B:
1: [-390 176 376 354 180 -352 350 388 -323 -161 -104 366 105 -47 -18 -32 -117 -88 -348 596 26 -10 170 -189 -48 294 -145 -226 95]
2: [41 99 17 -51 99 142 -336 -333 117 -315 50 -376 -261 352 234 -205 33 31 734 -117 65 34 -199 433 -73 14 100 204 84]
3: [-177 -322 -12 172 323 -237 -89 -152 -342 67 -35 174 -316 216 79 353 0 133 493 -146 -148 -77 2 -33 237 -65 545 210 223]
4: [-394 260 190 97 106 47 66 381 -31 128 -163 -20 228 -108 -65 -8 5 -238 -113 442 34 -121 10 -58 -151 -67 -112 -30 -49]
5: [-331 93 319 370 320 -159 35 594 -128 -14 -204 168 164 -171 -156 236 -202 -240 -223 592 -24 -19 -6 -121 -39 -59 -130 7 20]
6: [49 21 88 -263 204 163 -270 191 154 -74 -231 -325 -389 143 -15 -60 59 -146 162 -61 227 -197 -342 90 78 282 63 373 155]
7: [-464 254 23 -266 -452 373 39 -12 152 209 -97 5 183 -53 -76 -275 216 12 306 102 93 -165 -116 -17 -208 101 -110 -46 157]
8: [361 -227 66 -316 -433 -14 -509 -89 43 111 -266 -139 12 -14 143 -271 -41 -6 179 -469 -183 253 -44 286 -183 -12 48 523 190]
9: [-552 315 -232 -174 159 118 411 70 -77 80 -206 34 -220 13 1 -213 462 37 264 194 316 -386 -170 -355 119 430 148 -201 91]
10: [-725 419 217 -7 -391 142 346 142 -76 204 -23 293 513 -177 -40 -253 111 -76 19 507 -31 -123 210 -109 -369 -20 -201 -308 32]
11: [-351 153 34 231 405 -4 320 578 -43 -65 -355 259 23 -265 -103 -57 60 -89 2 513 102 11 -93 -254 126 186 -238 -3 90]
12: [-640 296 227 -4 514 0 796 313 -234 -52 -113 519 13 -59 154 -250 157 -52 113 545 20 -180 288 -220 -5 230 -37 -45 131]
13: [-313 75 152 438 126 -550 -145 489 -370 -92 -255 308 36 -333 -229 453 -172 -213 -140 584 40 -113 -111 -377 -131 89 172 -256 -28]
14: [-298 164 170 132 47 20 -77 515 13 111 -275 13 194 -228 -181 75 -59 -234 -167 439 49 -66 -122 -119 -110 -17 -173 20 2]
15: [210 -23 260 12 -11 3 -297 -308 28 -273 73 -290 -60 410 336 -350 -120 33 360 -186 -133 283 71 570 -111 -39 -40 327 126]
16: [-92 258 46 -87 -25 -213 -121 501 -70 -44 -426 -4 -3 -341 -94 -86 57 -293 -211 321 183 -134 -188 -257 -226 303 -46 -14 -48]
17: [-231 179 56 99 545 -11 -10 456 -16 -60 -270 -154 -171 -35 -46 106 48 -252 24 365 172 -207 -204 -104 72 85 32 116 -43]
18: [-98 17 -221 -49 471 197 -10 -184 71 -125 -92 -402 -501 432 163 -144 291 122 561 -173 234 -156 -286 116 369 237 208 199 142]
19: [-184 -197 -207 -84 68 314 173 -10 103 82 -241 109 -280 97 -18 -197 247 307 507 -213 84 46 -216 -60 411 285 -42 262 395]
20: [58 -275 138 -175 409 -104 -82 -185 -209 -61 -55 127 -381 246 301 45 -32 36 606 -292 -212 -6 112 212 71 -66 471 562 242]
21: [-26 -254 4 217 -71 109 -272 450 117 136 -389 83 59 -236 -272 154 -120 28 57 65 -40 203 -277 -65 197 -7 -230 276 248]
22: [-26 -224 -29 282 -337 76 -188 78 95 -109 -222 167 48 -87 -151 -103 -80 272 335 -11 -42 376 -218 53 166 146 -309 70 348]
23: [-484 373 -190 235 428 -46 480 507 -97 -38 -384 101 38 -243 -53 -195 291 -91 -43 576 252 -117 -112 -397 141 289 -186 -279 -64]
24: [43 37 -187 -201 95 181 -380 -145 115 67 -183 -405 -109 106 188 -127 161 -87 609 -243 -30 -20 -184 261 -89 -215 225 360 -22]
25: [-387 75 -186 -279 -422 528 -126 -192 248 267 -101 -113 53 25 -75 -183 274 146 685 -154 64 -123 -251 82 -39 -38 14 100 217]
26: [175 -3 -120 66 -198 32 -227 -57 139 -307 -248 -233 -225 127 31 -380 105 189 257 -127 206 237 -333 128 158 454 -252 51 226]
27: [-666 321 143 92 90 38 666 458 -134 38 -226 524 225 -294 -59 -257 156 -39 -70 617 74 -102 141 -347 -64 276 -265 -224 128]
28: [315 -287 -72 -127 -365 -145 -650 100 13 -24 -392 -26 -214 -207 -121 91 -80 11 286 -317 -21 138 -363 -1 -62 156 140 370 235]
29: [-83 -301 124 413 270 -80 -79 43 -138 -45 -71 154 -21 150 38 157 -176 144 331 36 -225 277 52 175 242 -186 30 248 231]
30: [-107 -108 156 184 755 62 -68 233 -24 -120 -113 -51 -247 158 97 211 -119 -128 429 191 -66 -17 -77 196 180 -199 145 413 81]
31: [157 72 350 -181 33 167 -321 154 223 -304 -125 -221 -207 137 70 -241 -155 -141 198 58 106 55 -210 359 -140 221 -213 397 190]
32: [-19 -42 104 -118 162 177 -377 -261 73 -135 48 -207 -205 253 201 11 -54 -33 830 -142 -110 -18 -120 424 -122 -240 255 407 111]
33: [118 157 -351 390 247 -436 -6 398 -135 -381 -531 -137 -271 -194 -59 -223 204 10 -158 263 363 153 -387 -363 268 633 -176 -265 -24]
34: [39 -330 8 375 236 57 -546 381 131 -107 -303 -13 -185 -160 -280 463 -266 -17 461 121 -42 175 -443 70 221 -174 -39 339 211]
35: [172 -325 464 -308 -418 -24 -193 -59 -101 157 -98 316 134 36 180 -211 -247 27 82 -340 -396 269 292 324 -245 -67 19 610 378]
36: [-114 -174 413 -211 -15 102 50 149 -55 111 -101 326 31 4 87 -95 -156 -33 158 -32 -234 67 181 171 -109 -37 6 487 318]
37: [-385 488 -18 -53 -70 80 95 323 71 0 -256 -151 167 -171 -45 -277 219 -215 -45 437 258 -186 -158 -152 -225 221 -201 -221 -96]
38: [10 -287 274 -197 -96 -28 -96 -219 -189 176 -4 268 106 111 290 -114 -129 56 435 -306 -443 205 346 337 -178 -320 246 542 248]
39: [-298 -137 88 141 348 -11 -67 1 -134 -63 -20 78 -369 214 -55 334 -15 67 486 93 58 -210 -189 -42 232 85 329 136 239]
40: [118 91 229 270 -711 -191 -453 -127 19 -266 -46 -66 345 -26 46 -328 -214 45 83 90 -106 438 -22 343 -361 53 -351 -126 89]
41: [-377 89 -125 -148 -311 395 -101 -395 115 208 56 -137 137 171 123 -196 221 147 771 -151 -84 -35 -43 243 -120 -239 117 72 122]
42: [-552 121 239 599 -95 -419 -128 439 -319 20 -117 381 317 -351 -328 530 -251 -176 -93 727 -54 -80 -43 -319 -222 -131 58 -408 -26]
43: [-53 -225 196 -92 346 379 -70 343 198 101 -236 16 -156 39 -49 36 -104 -29 285 -17 -74 58 -147 182 213 -75 -118 620 303]
44: [-155 104 34 490 -431 -605 -252 368 -313 -92 -321 275 315 -451 -219 135 -143 -100 -269 458 -6 177 -88 -324 -258 160 -87 -425 -36]
45: [332 -272 -113 -44 -450 -88 -719 147 103 15 -423 -113 -67 -264 -158 64 -98 -7 238 -285 -42 237 -382 42 -67 58 0 334 188]
46: [-395 -126 61 0 -250 89 -134 -158 -95 111 9 298 -27 -14 -90 214 -12 143 665 -2 -116 -93 -87 -6 -69 -89 263 64 285]
47: [125 174 -112 146 -149 -434 -16 351 -175 -102 -477 -97 72 -200 26 -380 148 -92 -518 146 175 177 -86 -243 -8 483 -225 -155 -36]
48: [-19 -325 312 -72 -206 -184 -154 -44 -247 119 -72 363 -12 38 67 85 -183 63 181 -179 -288 96 166 100 -80 -24 242 364 318]
49: [-121 -234 156 -120 422 -159 221 -97 -322 -8 -62 332 -353 221 252 7 34 89 393 -158 -161 -77 184 17 157 118 417 387 298]
50: [-282 280 -74 142 209 -104 313 243 -84 -139 -248 -123 -161 101 -5 -295 275 14 -203 300 356 -123 -164 -254 232 571 -152 -253 52]
51: [-275 23 -74 441 -248 -27 -493 -63 -9 50 -29 -174 245 -29 -151 292 -90 3 457 202 -77 90 -222 118 -121 -362 59 -170 -40]
52: [108 -17 265 21 334 133 -346 -183 113 -319 90 -334 -258 416 250 -91 -150 -53 597 -47 -47 84 -101 562 -37 -125 60 417 125]
53: [310 1 238 -138 -317 58 -426 -177 169 -352 -72 -241 -109 190 188 -430 -127 24 330 -186 -9 280 -133 489 -207 202 -216 315 208]
54: [-473 32 323 269 255 -389 379 269 -443 -39 -53 514 -45 -10 -21 171 -67 -20 -125 451 -38 -139 198 -282 35 238 183 -144 175]
55: [-132 20 6 769 -61 -508 -331 605 -211 -138 -387 184 311 -491 -324 357 -254 -151 -215 616 -30 279 -208 -268 -76 -67 -212 -317 -88]
56: [-235 -108 97 -302 -250 222 164 -103 -9 147 -107 302 -50 33 77 -258 125 181 411 -187 -91 4 57 38 -6 164 41 284 374]
57: [-317 161 202 726 -515 -617 -190 399 -342 -57 -196 349 598 -447 -263 197 -276 -114 -415 685 -112 266 52 -256 -341 -31 -239 -585 -81]
58: [-440 101 267 565 280 -318 -160 589 -221 -86 -168 206 96 -244 -316 565 -274 -254 -105 744 36 -126 -160 -252 -63 -70 35 -210 -28]
59: [-633 451 -51 34 -218 131 209 210 -16 259 -152 -47 366 -147 -85 -198 271 -118 -46 431 140 -226 -23 -205 -200 27 -120 -346 -98]
60: [-387 -45 77 350 231 16 -376 21 -67 -9 45 -14 -41 44 -139 557 -156 -70 684 292 -90 -134 -206 99 -35 -401 306 29 37]
61: [-191 160 527 -43 162 -329 208 348 -324 0 -124 310 185 -77 179 -132 -163 -299 -339 369 -166 -28 371 11 -338 41 28 162 29]
62: [87 -224 -77 -108 242 60 -526 -111 15 98 -149 -263 -262 137 102 248 -14 -70 673 -297 -121 -49 -203 251 22 -306 431 511 83]
63: [-439 -52 -221 -55 258 317 292 -214 -17 152 -53 49 -206 251 111 -114 332 261 696 -125 24 -126 -57 -7 322 34 203 132 245]
64: [-361 -158 140 97 -52 -70 10 100 -178 99 -88 289 -164 53 -175 263 -18 119 177 102 30 -160 -113 -196 157 219 197 27 324]
65: [-34 -263 -28 319 709 109 -237 201 33 -103 -182 -63 -248 79 13 331 -137 -14 665 73 -128 121 -198 200 303 -330 141 465 129]
66: [-90 19 188 1 128 109 -257 170 115 -242 -118 -117 -343 118 -123 89 -89 -49 302 161 210 -135 -362 71 63 292 -18 170 228]
67: [37 -324 333 -131 84 -144 -82 -157 -269 179 1 184 -43 246 267 1 -141 16 185 -297 -371 104 323 266 -27 -195 346 541 250]
68: [-622 115 257 193 32 -191 468 216 -332 26 -47 587 98 -103 -64 48 1 40 12 476 -29 -138 186 -301 -41 215 46 -228 211]
69: [106 -40 117 -65 690 152 -258 -9 117 -348 -53 -387 -605 421 169 20 -19 -83 588 -52 162 -121 -300 335 213 129 189 483 144]
70: [-500 446 240 473 -310 -240 -96 294 -118 -179 -60 181 489 -321 -163 36 -167 -201 -1 792 29 38 -21 -74 -475 -70 -262 -522 -138]
71: [-156 257 325 131 434 -158 115 216 -111 -326 -48 -134 -199 251 137 -154 -41 -166 -116 401 184 -110 -24 80 -1 333 -65 -6 24]
72: [4 -318 11 190 767 165 -253 217 62 -35 -184 -143 -389 180 -3 358 -108 -27 572 -36 -72 14 -253 185 391 -236 207 581 183]

[-3 26 -157 -250 69 -157 -231 -51 -15 132 -28 205 46 -184 -113 -309 -232 -122 -100 -267 63 39 117 -24 112 21 112 -26 58 129 -18] | 4
[-26 129 181 302 107 147 212 -8 -146 -324 74 -150 -117 273 135 344 399 149 -46 338 28 -22 -131 -199 -185 -58 45 -199 -137 -414 -104] | 19
[113 -7 -205 -189 -70 29 -115 2 16 -75 8 -135 132 -66 -57 -202 -112 -142 28 -124 55 -49 177 -104 155 25 77 30 155 43 30] | 16
[30 19 4 436 102 237 275 156 -191 -286 111 -315 301 -68 228 343 619 196 -83 364 -96 -277 5 -183 167 268 -233 -118 -177 -209 -113] | 26
[33 -110 -53 -242 231 -104 -260 -118 -41 306 68 18 -184 141 -109 40 -218 -92 -136 -143 32 73 -248 43 -100 158 16 40 6 -75 -147] | 29
[159 62 -335 -191 132 79 -441 -357 -260 47 5 -165 -251 -87 -178 59 37 -243 -5 -278 86 -54 38 -147 -62 -93 -65 42 -5 -219 -203] | 50
[-30 102 -9 22 -55 -19 -30 -68 11 -112 -207 -5 184 -61 -151 -72 107 4 25 263 12 41 244 -84 255 89 38 -69 -128 -128 -57] | 59
[53 47 -289 -312 117 -134 -237 -94 -222 375 -29 -28 42 -48 -150 -91 -113 -189 -185 -341 -54 -48 -84 50 77 162 -134 69 82 115 -155] | 1
[15 153 -184 -259 18 -38 -289 -255 -301 229 -253 25 -123 129 -285 -53 -48 -259 -46 -129 174 58 12 -35 -26 -24 65 -91 -69 -120 -215] | 63
[-92 276 112 332 125 55 321 178 -73 -276 323 -43 125 -190 281 125 604 329 -350 97 -406 -257 14 -166 49 -25 -248 -53 51 -71 74] | 66
[-70 33 -162 -337 150 -271 -180 64 -69 66 -28 159 -102 -152 40 -279 -392 -86 -159 -373 57 -1 46 50 -55 -92 176 -17 194 159 -138] | 43
[130 1 -431 -283 90 -103 -370 -169 -221 357 -51 11 176 -285 -227 -200 -94 -254 -103 -423 -3 -64 78 -15 248 208 -171 84 13 162 -112] | 2
[60 -153 -46 -229 84 70 -289 -96 -37 558 -62 -32 135 136 -310 -43 -15 -159 -145 85 45 -34 -142 87 237 499 -110 43 -132 50 -101] | 57
[-33 304 188 226 69 147 213 -22 -119 -95 269 -34 -84 193 69 200 562 171 -298 130 -262 -96 -167 -198 -134 -81 -144 -100 -4 -233 98] | 64
[-8 212 38 370 82 171 209 46 -159 -399 193 -113 71 -123 206 183 588 192 -148 154 -148 -201 77 -264 11 -73 -120 -140 -63 -229 11] | 18
[78 149 171 138 68 180 131 -85 3 -67 345 -78 -136 339 20 187 358 85 -179 94 -153 18 -254 -221 -190 -47 -49 -58 33 -276 165] | 3
[124 -20 162 277 12 300 245 104 90 -292 368 -180 99 225 172 142 368 125 -48 224 -22 -75 -121 -281 -41 68 24 -104 25 -210 212] | 28
[157 -54 -334 -346 -11 -178 -109 -8 -50 235 31 -30 207 43 -115 -247 -374 -248 -4 -433 54 115 -66 -31 90 115 42 64 212 192 47] | 67
[59 105 -27 311 229 14 185 56 -28 -284 460 -12 65 -220 284 133 375 233 -211 -143 -281 -103 -99 -252 -45 -51 -189 -22 47 -112 134] | 71
[34 154 3 133 -66 -25 432 191 -23 -249 90 -312 267 224 171 170 228 140 -64 188 -247 -18 -69 -116 51 48 -109 3 148 -121 52] | 49
[-207 38 338 203 107 -96 418 392 220 -326 84 -121 130 26 327 126 176 423 -219 511 -300 -126 25 38 102 143 8 -25 61 -87 -65] | 65
[-59 243 118 193 2 26 402 188 -96 -76 138 -158 225 164 139 171 459 209 -264 216 -331 -125 -113 -80 60 115 -209 -51 49 -79 42] | 54
[89 129 -70 -306 79 -19 -356 -382 -121 442 39 131 -260 287 -385 -55 -57 -239 -151 -227 10 185 -222 -66 -126 6 -10 11 -18 -144 8] | 46
[212 -132 -113 -64 157 -137 -9 -82 194 -84 414 70 -20 109 65 -78 -325 -37 42 -384 -4 297 -242 -222 -169 -72 120 53 175 -72 254] | 61
[4 -93 70 -192 200 -19 -272 -110 62 33 81 25 -339 131 -43 0 -215 -41 -80 -20 105 54 -112 -27 -165 -17 185 -3 39 -179 -121] | 21
[15 25 59 -18 139 -74 -45 -158 -56 -7 -6 62 -172 296 -83 119 -82 -35 -1 50 119 227 -196 -97 -197 -38 153 -116 -89 -277 -74] | 27
[19 151 -350 -257 100 -192 -168 17 -126 23 61 -101 61 -411 44 -174 -46 -37 -222 -403 -273 -205 183 4 167 -35 -194 160 258 167 -125] | 69
[76 16 -297 -320 61 -164 -276 -100 -92 347 11 148 134 -162 -197 -300 -230 -212 -132 -432 2 41 20 -8 156 127 -32 47 87 209 13] | 32
[-55 113 241 453 7 104 356 75 9 -235 40 92 329 107 51 134 487 230 -54 464 -29 63 3 -211 150 174 -5 -244 -278 -223 126] | 41
[-101 46 8 -111 116 -216 85 192 94 -82 74 1 59 -139 155 -111 -123 148 -205 -32 -212 -60 52 42 85 37 3 53 178 82 -59] | 30
[220 -184 -158 -294 74 146 -417 -235 30 171 146 -83 -184 144 -200 -109 -233 -281 48 -220 222 58 -89 -127 -54 78 143 43 69 -96 19] | 45
[124 -31 73 -7 104 75 -97 -120 194 -137 389 112 -174 109 10 -100 -51 1 -48 -150 16 143 -109 -248 -154 -131 168 -24 107 -158 246] | 62
[183 -13 -8 43 109 12 101 -71 91 -134 401 -53 -74 269 83 81 -35 5 -21 -189 -49 190 -287 -246 -232 -95 64 -5 144 -189 223] | 20
[-187 225 399 269 94 34 300 178 142 -48 247 162 95 34 105 34 502 376 -398 366 -382 -100 -69 -67 93 123 -129 -85 -55 -72 163] | 60
